Here is a tiny trained network, its code and every weight. The questions are about switching its units off for an input and a target symbol, where a switched-off unit gives its printed mean instead of its output.

import numpy as np


def w(rows, s, z=0):
    codes = np.array(rows[::2]) - 128.0
    scale = np.full(codes.shape[1], s)
    scale[-1] = z or s
    return codes * scale


def norm(h):
    return h / np.sqrt((h * h).mean(-1, keepdims=True) + 1e-5)


def f(y):
    return np.maximum(y, 0)


def softmax(a):
    e = np.exp(a - a.max(-1, keepdims=True))
    return e / e.sum(-1, keepdims=True)


def log_softmax(a):
    a = a - a.max(-1, keepdims=True)
    return a - np.log(np.exp(a).sum(-1, keepdims=True))


def net(x, mask):
    ids = ['ΔΣΨΩαγζμξτφ'.index(c) for c in x.split()]
    T = len(ids)
    res = E[ids] + P[:T]
    u = 0
    for l in range(3):
        q, k, v = (norm(res) @ M[l].T for M in (Q, K, V))
        z = softmax(np.where(np.tri(T) > 0, q @ k.T / 2**0.5, -1e9)) @ v
        res = res + np.where(mask[u], z, O[l][:, -1]) @ O[l][:, :-1]
        u += 1
        y = f(norm(res) @ A[l][:, :-1].T + A[l][:, -1])
        res = res + np.where(mask[u : u + 8], y, B[l][:, -1]) @ B[l][:, :-1]
        u += 8
    return log_softmax(norm(res)[-1] @ U[:, :-1].T + U[:, -1])


Q, K, V, O, A, B = {}, {}, {}, {}, {}, {}
E = w([
[127,164,76,172,119,144],'Δ',
[118,198,84,133,141,91],'Σ',
[115,164,115,115,149,96],'Ψ',
[115,139,52,170,141,143],'Ω',
[89,59,68,164,140,154],'α',
[94,6,138,164,138,169],'γ',
[118,196,98,139,115,92],'ζ',
[140,166,109,179,93,136],'μ',
[158,145,205,142,57,133],'ξ',
[166,161,125,119,177,102],'τ',
[71,167,118,152,66,95],'φ',
],0.017)
P = w([
[178,162,76,154,116,144],'0',
[119,172,157,254,146,81],'1',
[87,204,127,181,189,106],'2',
[187,142,69,80,48,110],'3',
[131,181,92,55,121,186],'4',
[147,113,144,201,129,52],'5',
[89,183,148,159,169,160],'6',
[177,87,102,95,64,79],'7',
[129,143,133,76,121,155],'8',
[150,56,156,168,123,40],'9',
[114,120,149,102,131,125],'10',
[179,46,116,118,75,66],'11',
[175,159,126,120,151,105],'12',
[164,64,135,154,112,73],'13',
],0.0092)
Q[0] = w([
[71,204,187,122,195,238],'0.h0',
[183,113,75,3,63,175],'0.h0',
],0.0073)
K[0] = w([
[73,202,107,70,180,255],'0.h0',
[81,155,143,249,196,69],'0.h0',
],0.0084)
V[0] = w([
[249,138,127,79,255,185],'0.h0',
[230,75,169,125,27,162],'0.h0',
],0.0068)
O[0] = w([
[211,49,89,71,8,54,5],'0.h0',
[113,176,101,44,82,183,42],'0.h0',
],0.011,0.003)
A[0] = w([
[158,130,247,133,122,171,85],'0.n0',
[122,111,208,130,72,131,159],'0.n1',
[115,78,143,93,125,126,158],'0.n2',
[126,109,134,113,37,83,250],'0.n3',
[143,139,216,80,155,99,198],'0.n4',
[72,123,89,134,93,141,64],'0.n5',
[105,117,145,134,187,85,203],'0.n6',
[163,171,94,166,126,113,181],'0.n7',
],0.011,0.0024)
B[0] = w([
[154,182,100,101,210,184,155],'0.n0',
[144,148,56,65,186,149,152],'0.n1',
[130,97,123,85,82,156,141],'0.n2',
[161,158,179,70,134,150,162],'0.n3',
[139,254,100,114,130,104,170],'0.n4',
[123,137,138,141,153,54,156],'0.n5',
[137,117,133,188,43,155,239],'0.n6',
[80,120,130,136,65,120,254],'0.n7',
],0.0081,0.0069)
Q[1] = w([
[67,32,84,17,130,66],'1.h0',
[188,114,133,254,72,164],'1.h0',
],0.0056)
K[1] = w([
[212,93,104,253,78,66],'1.h0',
[181,188,152,35,87,255],'1.h0',
],0.0047)
V[1] = w([
[80,65,164,188,234,154],'1.h0',
[2,47,84,106,82,84],'1.h0',
],0.0044)
O[1] = w([
[128,83,165,57,21,93,2],'1.h0',
[145,52,254,230,194,111,85],'1.h0',
],0.0074,0.00087)
A[1] = w([
[86,134,1,129,118,216,86],'1.n0',
[177,169,96,39,112,166,93],'1.n1',
[85,102,107,108,22,111,251],'1.n2',
[86,51,151,139,210,141,136],'1.n3',
[138,162,88,223,39,150,225],'1.n4',
[59,57,107,122,136,151,160],'1.n5',
[98,112,64,151,124,119,31],'1.n6',
[24,139,94,88,105,83,223],'1.n7',
],0.007,0.0024)
B[1] = w([
[219,120,158,124,112,171,167],'1.n0',
[140,81,96,55,164,22,142],'1.n1',
[165,167,102,63,228,58,170],'1.n2',
[142,255,81,116,139,125,148],'1.n3',
[152,57,217,34,179,171,250],'1.n4',
[170,206,80,140,108,106,149],'1.n5',
[131,142,72,158,161,127,143],'1.n6',
[167,224,87,158,76,112,173],'1.n7',
],0.0063,0.011)
Q[2] = w([
[182,212,133,176,94,150],'2.h0',
[95,96,126,212,2,106],'2.h0',
],0.0066)
K[2] = w([
[105,123,53,51,109,175],'2.h0',
[253,167,121,120,230,109],'2.h0',
],0.0072)
V[2] = w([
[103,29,2,177,214,168],'2.h0',
[202,59,231,120,78,227],'2.h0',
],0.0063)
O[2] = w([
[17,72,136,51,123,150,1],'2.h0',
[104,130,8,175,8,163,84],'2.h0',
],0.011,0.0024)
A[2] = w([
[100,113,110,37,85,43,132],'2.n0',
[94,161,153,146,72,32,78],'2.n1',
[210,154,197,228,122,120,240],'2.n2',
[244,117,95,16,120,168,3],'2.n3',
[140,223,215,72,81,76,156],'2.n4',
[154,42,111,198,84,162,61],'2.n5',
[26,135,62,189,68,82,67],'2.n6',
[166,173,3,146,232,119,43],'2.n7',
],0.0058,0.003)
B[2] = w([
[160,136,95,30,195,161,138],'2.n0',
[158,80,167,163,136,111,149],'2.n1',
[103,18,143,116,98,158,254],'2.n2',
[158,144,20,86,206,121,152],'2.n3',
[163,83,159,92,48,223,209],'2.n4',
[159,74,166,141,183,46,142],'2.n5',
[170,119,83,68,1,86,139],'2.n6',
[113,66,112,45,139,213,172],'2.n7',
],0.0066,0.0092)
U = w([
[119,106,83,161,60,114,113],'Δ',
[114,95,182,168,192,57,120],'Σ',
[181,65,125,212,117,59,180],'Ψ',
[69,76,137,97,121,91,173],'Ω',
[38,96,189,70,181,120,96],'α',
[63,125,99,53,80,153,152],'γ',
[145,127,174,206,173,115,80],'ζ',
[162,190,77,196,75,194,95],'μ',
[123,250,65,87,157,159,4],'ξ',
[210,144,70,81,153,23,155],'τ',
[91,239,179,207,210,143,152],'φ',
],0.011,0.0041)

Each question gives the input, a string of symbols that net reads in full, and the target symbol t.
The units are the heads (2 rows each of Q, K, V and O) and the neurons (one row each of A and B). Each row of codes is followed by its name. A weight is (code - 128) times the scale printed after its matrix; where a second scale follows, it is the last column's (O, A, B and U).
mask holds one flag per unit, layer by layer, with each layer's heads first. A switched-off unit (its flag False) gives its mean, the last column of its rows in O or B, instead of its output. The means were averaged over made-up inputs and are rounded, as every weight is.
A unit's drop is (log p(t) with every unit on - log p(t) with that unit switched off) / (log p(t) with every unit on - log p(t) with every unit switched off).
The circuit of an input: a set's keep is (log p(t) with only the set's units on - log p(t) with every unit switched off) / (log p(t) with every unit on - log p(t) with every unit switched off). Starting from the 12 units with the biggest drops (on a tie, the unit counted first), units are removed one at a time, each time the one whose removal leaves the highest keep (on an exact tie, the one counted first), for as long as the keep stays at least 0.8.
units of the circuit, in order: the units of the circuit, biggest drop first
k most important neurons: the k neurons with the biggest drops, biggest first
top k neurons in layer l: the k neurons of layer l with the biggest drops, biggest first
drop of u: that unit's drop, to one decimal
input ζ Ψ μ Σ Σ α γ γ Δ Ω, target γ: units of the circuit, in order -> (0.h0, 2.h0)
input μ Ω Ψ Σ τ, target Ψ: units of the circuit, in order -> (0.h0, 0.n6)
input μ Ψ φ Ψ, target Ψ: units of the circuit, in order -> (0.h0, 0.n6)
input α ζ ζ, target α: units of the circuit, in order -> (2.h0)
input Ψ Ω Ω γ γ τ Σ φ, target τ: top 3 neurons in layer 1 -> (1.n2, 1.n4, 1.n7)
input α γ α, target α: top 3 neurons in layer 1 -> (1.n3, 1.n5, 1.n4)
input ξ μ Ω φ Σ Ω, target φ: units of the circuit, in order -> (0.h0, 2.h0)
input γ ζ Ψ, target γ: top 2 neurons in layer 1 -> (1.n7, 1.n4)
input Ψ Ψ Σ Ψ Δ ζ ξ Ψ μ Δ ζ, target μ: 2 most important neurons -> (1.n0, 1.n4)
input μ μ ξ Ψ τ μ ζ τ Ψ Ω, target τ: units of the circuit, in order -> (0.h0, 1.n2)
input μ Σ Ψ Ψ μ ζ ζ, target μ: 2 most important neurons -> (1.n4, 1.n7)
input α Ω γ μ Ω Ψ ζ μ φ τ, target μ: top 2 neurons in layer 1 -> (1.n4, 1.n1)
input τ γ ζ τ ξ τ τ Σ Ψ, target τ: 2 most important neurons -> (0.n3, 1.n1)
input τ μ Ψ φ γ α, target φ: top neuron in layer 1 -> (1.n3)
input φ Δ Ψ Ψ γ γ Ω τ τ Ω τ, target τ: units of the circuit, in order -> (0.h0, 0.n4)
input Ψ Σ τ φ Ψ ξ γ γ, target ξ: top 2 neurons in layer 1 -> (1.n3, 1.n5)
input μ Ψ τ Ψ φ ξ γ μ γ α Δ μ ζ Ψ, target μ: units of the circuit, in order -> (0.h0, 1.n0, 2.h0)
input ζ φ φ γ μ Σ ξ Σ ξ τ μ, target ξ: top 2 neurons in layer 0 -> (0.n0, 0.n6)
input μ γ φ α Ω μ ζ γ γ φ, target γ: top 2 neurons in layer 2 -> (2.n6, 2.n4)
input Σ φ τ Ω Ψ, target τ: units of the circuit, in order -> (0.h0)
input τ μ μ Ψ ξ ζ μ, target ξ: top 2 neurons in layer 1 -> (1.n1, 1.n2)
input α ξ Ψ Σ Δ φ Ψ τ γ γ, target τ: top 3 neurons in layer 1 -> (1.n5, 1.n3, 1.n4)
input Σ ξ Ψ Δ μ Δ α τ τ τ Σ, target τ: top 3 neurons in layer 1 -> (1.n2, 1.n0, 1.n7)
input μ μ φ γ γ ξ μ ζ ζ μ, target μ: 2 most important neurons -> (1.n0, 1.n7)
input Ψ γ Ω Ψ, target γ: top 3 neurons in layer 1 -> (1.n4, 1.n7, 1.n2)
input α Ψ ζ μ Ψ γ Ψ Ψ γ μ γ φ φ μ, target φ: top 2 neurons in layer 2 -> (2.n4, 2.n7)
input φ Σ Ψ Ω φ φ ξ Σ Δ Ψ φ, target φ: most important neuron -> (0.n7)
input Ψ α Ψ, target Ψ: drop of 0.h0 -> 0.4
